Here is a tiny trained network, its code and every weight. The questions are about switching its units off for an input and a class, where a switched-off unit gives its printed mean instead of its output.

import numpy as np


def w(rows, s, z=0):
    codes = np.array(rows[::2]) - 128.0
    scale = np.full(codes.shape[1], s)
    scale[-1] = z or s
    return codes * scale


def f(y):
    return y / 2 * (1 + np.tanh(0.7978845608 * (y + 0.044715 * y**3)))


def log_softmax(a):
    a = a - a.max(-1, keepdims=True)
    return a - np.log(np.exp(a).sum(-1, keepdims=True))


def net(x, mask):
    res = np.array(x, float).reshape(1, 2) / 4 @ E
    y = f(res @ A[0][:, :-1].T + A[0][:, -1])
    res = res + np.where(mask, y, B[0][:, -1]) @ B[0][:, :-1]
    return log_softmax(res[-1] @ U[:, :-1].T + U[:, -1])


A, B = {}, {}
E = w([
[185,18,111,186,71],'x0',
[123,197,63,89,1],'x1',
],0.0095)
A[0] = w([
[41,206,122,81,181,133],'N0',
[113,152,37,101,82,76],'N1',
[91,131,49,73,43,82],'N2',
[85,193,111,85,178,251],'N3',
[213,86,88,172,95,69],'N4',
[123,78,172,138,182,137],'N5',
[71,66,199,140,157,27],'N6',
[191,61,124,205,94,247],'N7',
[166,120,175,79,200,125],'N8',
[174,92,119,255,59,245],'N9',
[141,183,145,101,154,15],'N10',
[190,215,23,58,25,146],'N11',
[133,144,102,72,58,43],'N12',
[198,74,113,185,89,92],'N13',
[53,194,71,127,171,246],'N14',
[146,32,78,147,104,197],'N15',
[200,89,188,182,169,131],'N16',
[60,179,174,79,145,210],'N17',
[66,208,109,111,155,217],'N18',
[122,109,125,136,159,1],'N19',
],0.0089,0.0033)
B[0] = w([
[215,145,231,184,87,209],'N0',
[176,29,121,110,175,176],'N1',
[224,2,123,96,189,196],'N2',
[187,145,160,236,55,208],'N3',
[105,154,209,164,49,179],'N4',
[237,63,87,104,204,185],'N5',
[100,44,143,45,205,163],'N6',
[193,210,194,213,103,226],'N7',
[202,87,206,161,215,171],'N8',
[207,186,170,186,36,229],'N9',
[155,99,188,125,38,139],'N10',
[216,51,125,144,206,255],'N11',
[207,63,169,82,184,167],'N12',
[150,152,218,190,100,188],'N13',
[203,190,135,201,60,200],'N14',
[158,189,152,211,65,203],'N15',
[214,93,133,166,168,197],'N16',
[176,165,198,207,120,197],'N17',
[185,155,188,213,106,202],'N18',
[91,90,174,69,150,124],'N19',
],0.006,0.0096)
U = w([
[242,22,155,122,211,131],'0',
[160,197,196,200,76,107],'1',
[174,186,109,203,134,250],'2',
[50,114,40,2,133,1],'3',
[43,119,65,56,127,1],'4',
[86,144,63,38,130,1],'5',
[83,119,73,48,138,1],'6',
[105,186,93,100,110,1],'7',
],0.0078,0.0033)

Each question gives the input, the list of numbers given to net, and the class t.
The units are the neurons (one row each of A and B). Each row of codes is followed by its name. A weight is (code - 128) times the scale printed after its matrix; where a second scale follows, it is the last column's (A, B and U).
mask holds one flag per neuron, in row order. A switched-off neuron (its flag False) gives its mean, the last column of its row in B, instead of its output. The means were averaged over made-up inputs and are rounded, as every weight is.
A unit's drop is (log p(t) with every unit on - log p(t) with that unit switched off) / (log p(t) with every unit on - log p(t) with every unit switched off).
The circuit of an input: a set's keep is (log p(t) with only the set's units on - log p(t) with every unit switched off) / (log p(t) with every unit on - log p(t) with every unit switched off). Starting from the 12 units with the biggest drops (on a tie, the unit counted first), units are removed one at a time, each time the one whose removal leaves the highest keep (on an exact tie, the one counted first), for as long as the keep stays at least 0.8.
units of the circuit, in order: the units of the circuit, biggest drop first
k most important neurons: the k neurons with the biggest drops, biggest first
drop when u is switched off: that unit's drop, to one decimal
input [1,-2], class 2: 2 most important neurons : (N11; N2)
input [-8,-6], class 1: units of the circuit, in order : (N3; N0)
input [2,4], class 0: units of the circuit, in order : (N11; N2)
input [-5,7], class 0: units of the circuit, in order : (N11)
input [-8,8], class 0: 2 most important neurons : (N11; N2)
input [-6,6], class 0: 3 most important neurons : (N11; N2; N1)
input [-8,-7], class 1: 2 most important neurons : (N11; N3)
input [-4,4], class 0: drop when N18 is switched off : -0.1
input [-5,5], class 0: drop when N1 is switched off : 0.2
input [5,-3], class 1: drop when N7 is switched off : 0.1
